Here is a tiny trained network, its code and every weight. The questions are about switching its units off for an input and a target symbol, where a switched-off unit gives its printed mean instead of its output.

import numpy as np


def w(rows, s, z=0):
    codes = np.array(rows[::2]) - 128.0
    scale = np.full(codes.shape[1], s)
    scale[-1] = z or s
    return codes * scale


def f(y):
    return y / 2 * (1 + np.tanh(0.7978845608 * (y + 0.044715 * y**3)))


def softmax(a):
    e = np.exp(a - a.max(-1, keepdims=True))
    return e / e.sum(-1, keepdims=True)


def log_softmax(a):
    a = a - a.max(-1, keepdims=True)
    return a - np.log(np.exp(a).sum(-1, keepdims=True))


def net(x, mask):
    ids = ['ΓΘΛΞΠΣΦαβεζημτψ'.index(c) for c in x.split()]
    T = len(ids)
    res = E[ids] + P[:T]
    u = 0
    for l in range(2):
        r = res
        for j in range(2):
            rows = slice(2 * j, 2 * j + 2)
            q, k, v = (r @ M[l][rows].T for M in (Q, K, V))
            z = softmax(np.where(np.tri(T) > 0, q @ k.T / 2**0.5, -1e9)) @ v
            o = O[l][rows]
            res = res + np.where(mask[u + j], z, o[:, -1]) @ o[:, :-1]
        u += 2
        y = f(res @ A[l][:, :-1].T + A[l][:, -1])
        res = res + np.where(mask[u : u + 12], y, B[l][:, -1]) @ B[l][:, :-1]
        u += 12
    return log_softmax(res[-1] @ U[:, :-1].T + U[:, -1])


Q, K, V, O, A, B = {}, {}, {}, {}, {}, {}
E = w([
[115,78,81,106],'Γ',
[108,94,203,77],'Θ',
[170,47,108,150],'Λ',
[144,162,191,108],'Ξ',
[143,110,153,186],'Π',
[97,168,131,87],'Σ',
[187,1,178,146],'Φ',
[109,139,218,96],'α',
[144,154,123,135],'β',
[160,105,79,173],'ε',
[181,52,179,180],'ζ',
[174,73,161,178],'η',
[158,84,42,131],'μ',
[143,54,86,176],'τ',
[171,56,49,152],'ψ',
],0.0085)
P = w([
[125,188,137,201],'0',
[242,21,222,21],'1',
[235,56,198,15],'2',
[254,34,205,30],'3',
[132,171,116,189],'4',
[93,82,104,136],'5',
[67,120,109,141],'6',
[120,29,170,21],'7',
[96,90,118,89],'8',
[117,34,136,43],'9',
[72,119,101,82],'10',
[91,78,118,53],'11',
[44,137,82,63],'12',
],0.0063)
Q[0] = w([
[4,164,153,254],'L0H0',
[26,182,80,189],'L0H0',
[187,80,198,101],'L0H1',
[187,57,207,91],'L0H1',
],0.0069)
K[0] = w([
[205,1,96,27],'L0H0',
[226,118,135,8],'L0H0',
[114,199,80,208],'L0H1',
[79,194,75,231],'L0H1',
],0.0068)
V[0] = w([
[30,249,180,89],'L0H0',
[162,8,109,179],'L0H0',
[100,168,2,179],'L0H1',
[121,204,26,162],'L0H1',
],0.0083)
O[0] = w([
[49,163,196,235,9],'L0H0',
[224,72,120,15,223],'L0H0',
[184,235,30,137,3],'L0H1',
[172,254,12,190,8],'L0H1',
],0.0075,0.0029)
A[0] = w([
[140,163,102,187,129],'L0N0',
[202,159,92,191,237],'L0N1',
[218,164,50,123,127],'L0N2',
[62,110,95,131,125],'L0N3',
[133,193,79,84,150],'L0N4',
[164,152,130,236,229],'L0N5',
[77,126,212,133,145],'L0N6',
[198,73,196,66,180],'L0N7',
[74,148,219,116,147],'L0N8',
[254,119,162,82,255],'L0N9',
[45,85,180,133,148],'L0N10',
[202,178,34,145,167],'L0N11',
],0.0073,0.0058)
B[0] = w([
[110,203,144,155,120],'L0N0',
[64,185,220,92,136],'L0N1',
[115,219,78,46,130],'L0N2',
[182,201,137,139,125],'L0N3',
[83,176,62,105,124],'L0N4',
[98,152,254,155,132],'L0N5',
[153,50,66,156,152],'L0N6',
[94,51,66,91,253],'L0N7',
[141,34,49,163,149],'L0N8',
[50,57,131,47,242],'L0N9',
[200,100,63,150,165],'L0N10',
[117,196,133,56,130],'L0N11',
],0.0066,0.013)
Q[1] = w([
[56,2,210,34],'L1H0',
[84,27,67,27],'L1H0',
[85,19,92,54],'L1H1',
[146,131,130,199],'L1H1',
],0.0073)
K[1] = w([
[59,247,226,219],'L1H0',
[110,187,245,120],'L1H0',
[103,122,254,105],'L1H1',
[182,127,57,85],'L1H1',
],0.0066)
V[1] = w([
[198,56,8,38],'L1H0',
[193,2,148,159],'L1H0',
[86,102,76,51],'L1H1',
[143,167,158,22],'L1H1',
],0.0069)
O[1] = w([
[234,58,57,41,14],'L1H0',
[95,29,19,140,1],'L1H0',
[225,132,173,151,232],'L1H1',
[179,177,212,1,184],'L1H1',
],0.0059,0.0087)
A[1] = w([
[200,172,145,65,44],'L1N0',
[112,135,56,193,40],'L1N1',
[138,190,98,144,167],'L1N2',
[113,174,185,130,129],'L1N3',
[143,102,13,161,192],'L1N4',
[125,103,165,162,131],'L1N5',
[135,100,49,138,101],'L1N6',
[51,123,103,154,81],'L1N7',
[213,138,114,98,3],'L1N8',
[114,139,59,193,32],'L1N9',
[255,118,140,102,94],'L1N10',
[117,219,138,144,52],'L1N11',
],0.0078,0.0043)
B[1] = w([
[179,162,79,215,216],'L1N0',
[105,11,145,75,145],'L1N1',
[106,37,95,87,130],'L1N2',
[206,111,166,155,211],'L1N3',
[213,65,225,176,217],'L1N4',
[109,199,88,199,158],'L1N5',
[245,140,160,171,197],'L1N6',
[174,172,45,165,177],'L1N7',
[66,160,24,217,186],'L1N8',
[85,3,103,73,141],'L1N9',
[72,233,13,184,249],'L1N10',
[170,117,144,44,167],'L1N11',
],0.0061,0.013)
U = w([
[139,143,134,65,191],'Γ',
[188,84,184,135,39],'Θ',
[85,162,38,87,105],'Λ',
[40,98,76,223,130],'Ξ',
[50,103,126,23,161],'Π',
[119,142,123,254,253],'Σ',
[158,131,53,157,26],'Φ',
[157,87,163,214,22],'α',
[103,104,220,113,149],'β',
[184,142,181,152,188],'ε',
[143,89,100,72,128],'ζ',
[103,86,114,22,156],'η',
[176,179,129,247,80],'μ',
[118,173,81,117,128],'τ',
[116,193,51,176,65],'ψ',
],0.0043,0.0047)

Each question gives the input, a string of symbols that net reads in full, and the target symbol t.
The units are the heads (2 rows each of Q, K, V and O) and the neurons (one row each of A and B). Each row of codes is followed by its name. A weight is (code - 128) times the scale printed after its matrix; where a second scale follows, it is the last column's (O, A, B and U).
mask holds one flag per unit, layer by layer, with each layer's heads first. A switched-off unit (its flag False) gives its mean, the last column of its rows in O or B, instead of its output. The means were averaged over made-up inputs and are rounded, as every weight is.
A unit's drop is (log p(t) with every unit on - log p(t) with that unit switched off) / (log p(t) with every unit on - log p(t) with every unit switched off).
The circuit of an input: a set's keep is (log p(t) with only the set's units on - log p(t) with every unit switched off) / (log p(t) with every unit on - log p(t) with every unit switched off). Starting from the 12 units with the biggest drops (on a tie, the unit counted first), units are removed one at a time, each time the one whose removal leaves the highest keep (on an exact tie, the one counted first), for as long as the keep stays at least 0.8.
circuit, biggest first: the units of the circuit, biggest drop first
unit that matters most: the unit with the biggest drop
top k neurons: the k neurons with the biggest drops, biggest first
k most important neurons of layer l: the k neurons of layer l with the biggest drops, biggest first
which heads matter: for each layer, one digit per head in row order, 1 if its drop is at least 0.15 and else 0, layers parted by /
input Φ Θ Θ η β ψ, target Φ: which heads matter => 11 / 11
input ζ Ξ τ, target ζ: circuit, biggest first => (L1H0)
input β Θ Σ Λ ψ ψ τ τ Φ Ξ Ξ β ζ, target β: which heads matter => 11 / 10
input η τ β Φ Φ, target η: circuit, biggest first => (L0H0, L0N9, L1H0)
input β β α η τ μ, target β: which heads matter => 11 / 10
input Φ Σ Θ Φ, target Φ: which heads matter => 10 / 11
input η Ξ β, target η: circuit, biggest first => (L0N9, L1H0, L0H0)
input Φ β η Φ Ξ η α Ξ β Π η Φ τ, target Φ: top 4 neurons => (L1N10, L0N9, L1N8, L0N10)
input Ξ Σ Ξ μ Λ τ η Θ Ξ, target Ξ: which heads matter => 11 / 11
input ζ ζ Π α, target η: top 2 neurons => (L0N9, L0N7)
input ε μ Π β Φ Γ Σ ε ζ, target ε: which heads matter => 01 / 11
input Ξ Ξ β Σ ε ζ Π ε β ζ Σ Φ α, target Ξ: top 2 neurons => (L0N5, L0N7)
input Θ Ξ α, target α: top 3 neurons => (L1N4, L0N8, L0N6)
input β Φ Θ Θ ε ε β, target β: which heads matter => 11 / 10
input Σ Γ Ξ Λ Φ τ β Λ, target Σ: unit that matters most => L0H0
input ψ Γ β, target ψ: which heads matter => 11 / 11
input η β ζ, target η: which heads matter => 00 / 00
input η Φ Φ Ξ η Θ ε, target η: which heads matter => 11 / 00
input Θ β ζ Σ Ξ ζ Γ, target Θ: 3 most important neurons of layer 1 => (L1N4, L1N6, L1N10)
input Θ ε Θ ζ, target Θ: unit that matters most => L1H0
input Ξ μ Π ε Ξ Π, target Ξ: top 3 neurons => (L0N5, L0N7, L0N9)
input β Π ε Θ α Σ ψ τ ζ β μ Φ, target β: 3 most important neurons of layer 1 => (L1N10, L1N0, L1N8)
input ζ ε μ, target ζ: which heads matter => 10 / 10
input ε Φ β Φ β Π Ξ μ Σ ζ, target ε: top 2 neurons => (L0N1, L0N5)
input Ξ Σ ε Γ ε Π Φ, target Ξ: top 3 neurons => (L0N5, L0N7, L0N9)
input β Ξ β Θ Φ β ψ ψ Φ Ξ ε Π, target β: 3 most important neurons of layer 1 => (L1N10, L1N0, L1N8)
input Ξ α ψ ψ β Σ Ξ η Ξ Γ β, target Ξ: unit that matters most => L0H0
